Rows are numbered. After the first four, each row is followed by the numbers of the three nearest rows among all rows above it, by straight-line distance, nearest first.
(in the rows, 100 means zero)
1: [131 113 125  98 101 103 142  94  84  96 114 110 120  88 105 102 116  93
 112  91  88 105 114 129 110  94  96  83  83 106 114 112 110  92  83  71
 130  74  41  75 104  92  22  81 120 101  96  88  90  91 119  84 116 107
  94 109 123  91 108]
2: [110 109  80 102 109 126  92  87 103  80  92  82  84 129  90 107 103 104
  99 107  95 111  97 113  85 115  92 184  75  89 102 130  93 107 106 122
 130 116  86  52 130  88 159 118 114  88 127 100 110 124  92 100  84  77
  52 111  98 125  69]
3: [ 92  88 106  72 105 100  83  99  97  84 101  93  85  74 105  80 100 102
 112 112  98 108 102 107  94 105 111 159 109  80 112 127  94 110  95 132
  57 103 118 114 114  91  98  94  80  99  88 100  86  88 120 102 109 115
 113 109 116  91  85]
4: [104  80 115  61 105 105  96 116  98  94 106  89 102 106 109  93 112  79
 106 125  99 114  86  90  87 117 106 169 107  83  96 115  95 106 111 129
  89  95 105 102 106  97 117  75  85  96 101 107  95  95  92 103  68 112
 106 109 138 122 104]
5: [ 88  94 105  76 112  88  87  95  94 105  81 105 116  81  92 118 100  97
  94 113  91 104  97  91  85 120 117 169  92  67 102 111 118  96  98  97
  74 104 115 109  99 130  83 109  66  92  89  89  70  90 129 105 105 116
 109  94 120  92  79] -> 3 4 2
6: [ 97  93 119  87 103  53 100 114  94  95 129 117 116  81  76 114 104  83
  74  71  92  80 108  56 107  69 106  98 122 141  87  98  86  89  67  71
  79 140 122 105  94  95 136  98  91  98  93  89 129 108  87 120 116  92
 105  84  72  87  95] -> 3 5 4
7: [ 90  97 200 105 108  93  88  87  97  88 104  77 111  79  97  62 109  89
 101 114  94 105  94 124  92  80 107 159 113  89 100 103 108  99 101 144
  95 105 133  88 124  77 170  71  95  86  92 104  77  95 144  97 107 100
  91  95 113  98  92] -> 3 4 5
8: [ 80  81 108  87  96  88  94 108 100  88 101  92 120  91  84  93 107  93
  93 100 110 129 106 103  99  96 103  79 126  87  76 122 101 122  86 119
  77 102 141  96  84  84 140 107  92 120 100  92  89  96  96 105 128 109
 136  95  90 114  87] -> 3 6 4
9: [102 111  64 114 126 120  94 103  99  91  82  84  87 126  98  92 109  96
 115 106 101  99 100 133 101 129  98 182  89 105  98 136 104 120 107 130
 139 128  80  54 110 117 148  82  81  99 107 108 120 122 113 111  81  89
  78 123 115  96  90] -> 2 4 3
10: [ 88  97 106  80  80  78  90 104 113  96  96 137 120 100  74 112  97  82
  68  96  86  99 101  76 110  83 105  49 143 132  87  98 101 109  69  94
  56 111 157  93  88  86 176 137  80 100 117 109 130 111 101 116 118  89
 114  76  67 110  91] -> 6 8 3
11: [ 78 108   0  41 104 108  89 115 134  96 102 144  76 103 113 114  95 112
 102 125 109 120  95  92 107 163 101 200  98  84  85 123  80 125  80  92
  86 106  75  94 110 120  88  85  46 116 102 115  85 105 131  98 108 133
 130  69 111  57  99] -> 5 3 4
12: [ 94  81  69  58 112  94  92 107 102  74  88  81  88 107  82  91  91  83
  97 119 111  98  99  83  92 111 108 155  79  86  96 137 101 107 118 131
  90 111  90  82 105 118  76  93  91 104  97 102  91  93 120 106 102 127
 113  94 151  84  97] -> 3 4 5
13: [107 100 114 102 116 129  94 114 115  94 100  67  79 126  88  93  97  93
 121 109  89  78  82 103 102 109  95 151  85 114  97 136  83 110  99 126
 131 142 104  66 106 110 169 103  98 115 108 118  90 112 101 119  98  89
  75 142 109 112  66] -> 9 2 4
14: [ 89 106 131  78  85  80  93  96 107 115 115 117 124  78  86 103  86  78
  92 109  84 110  95  83  89  91  97  69 113 117  98 104  75 103  67  85
  88  97 124  73  95 114 123 154  83 115  96  95 111  94  89  96 102  81
 121  93  69 116  99] -> 10 8 6
15: [ 95  99  75  94  79 108 149  98 121 140  95  97  73  66 138 117 114  96
 119  99 104  98 105  61  94 103 112  70 112 106 114  89 116  94 124  69
  80  98  69 122 112 112  61 122 119 125  88  96  76  91 127  81 105 110
 100  83 113  98  86] -> 1 5 3
16: [ 89  97 200  87  91 120  77  86  87  76 112  72 114 105 108  78  95 119
 111  94 115  79 100 120 104  85 125 155 118  80 114 128 119  89  89 132
 101 130 105  93  99  88 172  80 109  99 107  91  99 107 114 105 102 108
  83 111 134 104  68] -> 7 13 3
17: [ 98 105 200 122 106 115  73 100  99  83 115  98 102 110 103  80  92 132
 111  76 120 103  96 122 102  87  97  63  99  74 110  57 109 100 128 123
  95 118 108  83  88 100 189 100  90  87  84 116 151 112  86 111 109  99
  90 104 102 140  89] -> 16 7 8
18: [105 100  92 123  93 116 123 101  90 118 102 134  95  75  90 115  95 112
  79 106 103  84  97 168  85  95 108 148  65 124  99 118 108 107 127  53
 128  87  55  64  77 126  56  88 109  88 104 116 138  94 122 101  93  90
  84  98 150  90  95] -> 1 9 12
19: [108  87  36 126 108 124 104 105  86 109  97 111 130  84 131 112 104 116
  83 109  99 115  82 162  81 115  96 200  71  93  87  96 107 100 116  86
 136  69  79 113  91 116 111  87  95  70 102 104 179 113  83  88  80  85
  90 100 103 110  96] -> 18 9 2
20: [ 90  95 147 119 106  84 101  97  96 110 102  83 133 122  87  86 102 114
  89  81 104 101  97 106 120  83  91 128  97  87  88  87 115  85 126 128
  99 110 126  96  96  82 159 104  84 105  91  84  73  95 106 115 103 102
 141 103 113  83  88] -> 8 7 16
21: [112 105  81 107  70 117 151 107 118 126  89 103  62  83 123 110 105  98
 106  68 108 125  96  48 116  95 104   0 123  77  95 117  92  93 122  61
  94 107  97 138 120 127  99 162 120 100  96 102  77 101 113  53 110  93
  83  81 101 102  91] -> 15 14 8
22: [116 104  93 121  99 112 109 111  80 100  92 103 130 138  87  82 102 120
 120  89  90  80 100 128  89 112  95  61  76 110 106  72  74  94  92  98
 101  78 122 103 106 101  87 108 122  99 110  96 108 105  89  83  94  83
  83 104  87 113 108] -> 14 1 8
23: [ 94  99  39  56  93 121 113 102 104 102  87  92  90 102 112 130 102  87
 104  85  99 107  91 102 101 134  94 200 144 117  83  98  90 114  81  84
 110  85  66 133 104 105  29 125  87  99 121  99  82 112 140 119 104 102
 125  85 111  83 112] -> 11 5 12
24: [ 97  96 177  79 105  84  76  96 106  81  91  91 113  58 105  72  87  82
  99 111  97 115 114 120 106  95 120 140 107 120 115 108 108 124  89 139
  75 102 143 110 106  86 166  85  74 107  95  92  81 101 108 130 114  98
  82 105 107  89  84] -> 7 3 16
25: [112 104 106 104  93 112  96 100  96  78 102 111  94  96 111 113 101 103
 120 102  82 101 106 127 115  78  98  66  82 110  91  97  86  69  83  96
  95  80  99 104 105 104  64  71 142  97 107  96 105  98  93  78  93 113
  87  93  99  93 126] -> 22 1 15
26: [121 102 184  88 101 127  77  81  98  95 129  51  73 134 102 104  85  93
 108  72 101  77  84 110 103 112 104 128  90 102 100 138 130 117  95 121
 145 156  97  50 128  95 193 101 118  99 118 100 102 118 103 116  99  98
  75 109 123 113  73] -> 13 16 2
27: [ 89 123 112 125 106 121  83  91  97  98 132 103 114 108  93  83  95 132
 126  73 103  98 110 120 118 106 102  96  71  91  95  45  69  76 129  88
  77  89 122 104 115  75 103 102  91  85  89 106 139 104  96  83  83 112
  72 104  70 102  87] -> 22 25 17
28: [ 99  98 109 130 105 101 140  97  86 124  99 127 102  86  90 115 103 117
  89 107  90 109 100 200  80 115 114 187  69  63 100 139 101 110 124  60
 144  80  61  93 130 116  62  75 110  92 101  93 152  89 113 103  97  74
  95  97 143  71 100] -> 18 19 1
29: [ 99 102  25  54 115 110  93  90 133  94 101 134  62 103 108 114  99  88
  99 114 108 130  92  54 122 133  96 200  89  52 104 138 108 105  91  97
  70  98  80  96 103 114  78  83  67 106  92 122 105  90 129 115  92 129
 117  75 135  71  83] -> 11 12 5
30: [110  90  91 102  94 101 137  97  92 108  90 109 134  96 105 126 115 112
 101 114 113 110 108 114  90 120 105 138  81 128  98 123 118  90  99  87
 113 110  66  63  85 125  61  89 111  65 105 102  92 101 112  82  78  77
 105  96 148  54 104] -> 18 1 12
31: [106  87 166  77 107 100 106  81  82  90 113  62 113 108  87  75 104  99
 107 106 110  91 105  96 106 120 109 171  84  76 107 115 109 114 100 125
 104 116 103  85 118  93 143  87  81  92  94  99  95 113 131  97 119 117
  64 114 115 116  78] -> 16 7 4
32: [ 82 105 198 113 115  96 100 108 102  80  81  90 102  93  94  66  95  87
  89  97  87  85  93 106 113  87 110 128  93  66  92  94 124 125 111 135
  96 116 128  77  94  88 172  86 107  97  84 101  82 111 118 116  97  96
 102 104 102  86  63] -> 7 20 24
33: [104 105 146  86  96 102 108 109 106 100 115 130  96  69 124  97 100 104
  71  92 101  82 101  42  98  96  99  78  80  90  96  92 124  95  89  65
  86  79  86 129 116 102  48 124 121 101 109 115  65  88 114  81 100  85
 100 102  73 128  96] -> 15 25 14
34: [102 106 189  87 111  99 101  79  89  75  99  90 113  83  90  65 109  86
  94 103  92  88  99 133 117  87 123 177 113  99 109 111  96 121 128 134
  99 112 147  90 111  95 159  85  90 107  93  86  68  76 112 102  83 103
  82  97 106  95  94] -> 7 24 32
35: [ 98 100 107  86  85 127 121  74 111 129  82  87  93  92 116 113  96  85
 103  98 101 117 105  61 107 102  94  86 128 105 113  86 109  96 104  56
  99  96  86 115 118 114  66 126 115  90  99 112  65  76 123  71  82  90
  99  92  93  99  96] -> 15 33 21
36: [ 85 117 131 129 107 116 115  90  98  94 119  98 123 120  97  61 103 123
 107  81 100 106  86 120  81 104  84  75  75  85 101  58  83  87 113  92
  91 102 106  88  77  97 111 100 103  87  98  99 135 105  77  97 109  95
  96 100  95 121  91] -> 27 22 17
37: [105  96 115 138  94 109 103 103  80  85 105 107 110 117 110  65  80  96
 113  85 100 111  98 109  91 116  99  83  75  84  90  92 109  95 100 140
  78  84 105  83  98 103 124 122 108  93  95 110 124 108  91  79  96 109
  88  98  91 119 113] -> 36 22 27
38: [ 96  99 109 122 112 112  93  88 113  79  95  61 112 124 111 111  95 115
  94  90  95 104  99 112  78 144  96 185  77  83  96 132  82  86  77 144
 118 124  95  53 107 122 146 111 112 109 114 101 115 120 105 100  70  95
  81 115  89 117 101] -> 2 9 13
39: [ 83  80 105  79 106  94  84  97 112 107  91  85  64  66  67 101 106  75
  81 109  93 104 116 129 103  98  99  93 120  79  82 136 117 129  81  85
  60  85 143  97 103 104 135 153  65 101 116 102 115 100 102 126 110 115
  92  90  60 128 122] -> 8 14 10
40: [115 107 131  92  81  83  96  96 102 121 104  85 110  93 104 116 104 114
  76 103 112 106 102  71 103  95  91  36  96  86 107  80 105  96  87  95
  92  78  94 113  91 103  64  80 111 109  82  93  61  92  95  81  98  87
 110 110  82  96 111] -> 33 35 25
41: [ 90 101   8 113 108 130 120 108  98 106  93 108 126  74 136 104  80 108
  68 123  90 106  84 159 103 109 101 200  89 126  83 107 118 101  97  81
 135 104  72  70 111  96  98  82  91  81 125  78 161 112  82 115  86 103
  86 115 114  93  88] -> 19 9 18
42: [113 124  64 130  86  54  87  93  87 105  91  85 107  87  99 124  94 112
  91 104 102  84  99 116  95  75  93   0 116 168  98  90 111  81 127 109
 109 105  82  95 102  64  53  88 100 111  87  84  78 110  72  76 108  93
 110  89  73  97 103] -> 40 25 22
43: [ 98  69  54  96 117 112  88  92  81 101 101  60 109  94  75  95 107  98
  97 116 104 113  87  92  97 113 101 127 109  87  99  91  90 107 112 105
  83 114 100 107 101 119  73  87  95  88  77  87  70  97 115  88  92 106
 101 100 140  92  90] -> 12 5 3
44: [ 95  84 110 109  96  97  85  92  98  91  99  75 107  94  93  92  96  82
 109 107 108 109  86  89 104 111 111 124  97  84 103 110 100 119  94 140
  96  96 106 114 101 114 145  76 100  86  97 101  75 101 103  95 105 116
  93  94 120 118  92] -> 4 3 31
45: [105 119 134 108 113 121 109 121  90 102 119 129  81  91  94  90 101 113
  91  81 108  99 114 159 106  83  91  74  72 110 105 112  79 124  82  73
 105  60  73  71 103  99  17  93 124  78  90 114  88 101 109  68 109 107
  89  97 111  94  95] -> 1 25 18
46: [ 94  82 146  64  95  70  96 100  85  98  84 107 111  65  96  99 120  93
  98 123  84 106  89 117  90 113 110 158  85  92 102 130 113 107  89 113
  59 118 114 127 105  88 116 106  77 114  98  90  90  91 115 100 101 120
 104 124 118  91  81] -> 3 5 4
47: [116  93  86 125 110 111  92  92  89 102 102 107  93 113  76 105  84 144
 117  81  87  99 105 121  99 106 105  72  86 105  87  76  74  76 115  98
  96  86 135 115  72 107 104 100 103  80  96  99 125  87  98  78  95  99
  71 100  83 100  97] -> 22 27 36
48: [108  99 177  65  73  75 106 100 107  84 100 120 103  73 122 121 105  91
  65 114 102  90 116  85 114  97 102  53  86 114  91  85  75  94 116  78
 107  56  86 137  98 106  47 110 101 107  96 101  78  88 108  83 108 110
  93 112  71 108 107] -> 33 40 25
49: [105  90 104  91  97 119  95 102  89 116  87  80 119  96  95 105 102  91
  95 117 111  94 104  91  94  98 100  84  95  87  88  82  67  97  70  96
  91  99  96 104 105 101  82 117 100 107  93 112  75  81  98  71 109  91
 146  88 107 125  92] -> 40 35 43
50: [ 92  98 147  90  91  87  84 115  89 102  95 107 120  91  80  86  91  93
  85 101 102 104  98 113 104  79 114 149 110  81  95 133 110  93 102 119
  46  77 150 116 125  92 149 106  82  94 110  87  69  90 105 107 110 115
  82 108  81  94  98] -> 24 46 3
51: [130 117 116  79  90 114 114  99  96 120 108  95 111  89 104 127 108 103
 104 105 100  89 113  98 109 102  92  77  86  89  95  97 112  94  91  61
  93  70  64  79 100 102  44 105 128  93  75  96  79  88 110  54 101  96
  89 104 102  75  88] -> 1 40 35
52: [ 83  91 175 107 130 110 105  94 124 102  95  93 107  97  99  64  93 124
  71 103  97  94  81 118 107  62 105 122 120 109 104  92 118  97 112 137
 102 124 144  71  93  77 187  91 113 108  74  99  80 109  84 117  89  99
 114 115  91  91  89] -> 32 20 7
53: [ 88  89  17  81 128 132 101 110  91  95  94 101  97 116 118 105 104 100
 103 132 107 100  80 124  97 113 109 200  89  93 103 125 100 106 113 110
 124  99  73  74  91 108 105  67  97 100 103  92 118 108 102 120  84  82
  93 114 125  93  89] -> 9 41 19
54: [100 115 153  71  74  66 125 104  95  97  98 103  92  87  98 112  99 107
  94  89  84  95 109  78 108  87 103  14  86  95 108  84 113  84  85  94
  88  58  72 122  96  95  45 100 110 110  87 100  78 108  90  65  91  99
 100 122  61  99 122] -> 40 48 33
55: [ 96  98  71 135  86  74 117 108  65 109 117  81 108  89 108 115  95 139
 120  83  97  90 100 155 104  83  88  62  78 130 103  82  87  65 128 101
 107 105 103 105  99  63  60  90  85 100  90 102 112 108  82  73 111 104
 103 100  69  84 109] -> 42 47 22
56: [ 82 107 107 119  89 132  97  87  88  92 127 114 108 132  88  54 106 124
 108  84 110 114  94 115  93 124  99  40  60 106  78  44  82  80 110 110
  88  99 127 100  96  97 120 108  78  93 108 102 190 131  65  79  97 100
 107 103  71 114 125] -> 36 27 37
57: [ 94  99 130 128 117  99 105  93  94  96 101 100 109 127  89  69  89 132
 121  68 110 104 111 117  81 117 113  88  51  99  82  40  83  77 128  82
  81 110 112 112 102  85 104 107 103  98  72 110 151  92  90  87 107 102
  73 119  73 107  98] -> 27 36 47
58: [ 99 104  49  90 102 102 101 113  95  94  98  68 136 105 100 106 101 105
  92 113  91 104  86  75  83 114 125  92  90  87 114  94 111  89 106 123
  96  82  77  94  99 115  68  93 114  87  88  88  80  96  95  99 105  96
 109  87 142  86  97] -> 43 12 49
59: [111 118  72 114  81 107 135 102 114 135  91 126  42  69 111 128  85 106
 104  88 102 116  81  29 111  98 120   0 117  60  99  77 116 104 122  61
  78  96  95 147 122 107  84 138 129 103  98 100  70  72 118  48 105  96
  91  85  89  96  92] -> 21 15 35
60: [114 108 149  95  95  65 110  97 102 111 102 115 116  71 125 117 103  84
  85  91  74  88 116  59 100  95  81  64 121 134  93 105  88  97  78  77
 104 105  99 152 101  87  70 121  98 114 115 101  97  88  89  98 122  86
 105 101  69 110 102] -> 48 33 40
61: [106 106 120 123 108 115 108  97  92  80 111 120  77 111 104  84  92 130
 125  75 106  86 103 118 111  96  86 110  69 130  96  98  72  68  96  88
 102  78 133 121  82  99  75  87 114  89 122  89  95 104 118  89 110  97
  53 124  71  93 121] -> 47 25 22
62: [ 86 108 142  80  90  94  97  94 104  68 111 144 132  91  59 117 117  87
  79  94 117  98 102 112 102 102  83  14 133 107 107 111 106 126  64 108
  67 104 168 121  79  97 200 126  63  96 101 115 109 121 113 132 122 114
 124  95  54  66  72] -> 10 8 14
63: [109  95 161  63  89  93 107  79 123 115 107 122 103  66 134 129 101  97
  87  95  82  73  89  46 110  98  88  56  80  90  89  87 104  86 108  67
 104  80  91 117 117 115  53 107 114 110 107  91  63  68 108  85  90  96
  95  98  62 113 102] -> 33 48 40
64: [105  98 179 105 103  89  91 103  99  93 105  84 120 115 101  79  98 101
  73 113 104 100 100 107 107  95 113 130 104  82  84  85  95  90 103 138
 102 107 119 106  97  78 142  93 117  91  91  92  76  85  97 105  95 101
 115  88 123 100  73] -> 20 32 7
65: [ 94  83 101  93  93 107  69  90 119 111  69 115  98  54  66  76 111  86
  87  99 114 111  84 111 103  95 118 110 108  66  93 145  96 121  89 100
  46  92 134 105  92 101 137 148  69 102 113  91  94  83 112 134 102 122
  98  96  80 105  98] -> 39 50 8
66: [ 86  98 164 115 103  70 102  91  85  95  94 143 102  81  99 113  80 117
  78 101  72 106 102  28  94 126 110  53 112 123 106  94  93 100 118  54
  65 117  84 199  99  85  47 118 116 119 107 106  81  93  98  84 102 104
  95  99  33 118 110] -> 60 33 48
67: [ 96 127 177 136 115 131  90 100  99  55 122 104 102 117 107  73  92 115
 121 103 123  92  92 106  98  99  93  67 105 102  82  65  90  88 117 126
  81 116 112  82 106  92 183  80  98 108  97  96 145 105  85 126  84 104
  97 102  90 118  93] -> 17 36 37
68: [ 94 103 102 131 115 120 122  92  76 104  84 114  89  91 105 116 106 114
 105  99 106 111 113 186  70  90 103 117  74 109  87 140 107  96  87  84
 129  86  65  98 100 110  73  71 123  88 121 115 130 100  95 103 102  82
  74  87 123  86 102] -> 18 28 30
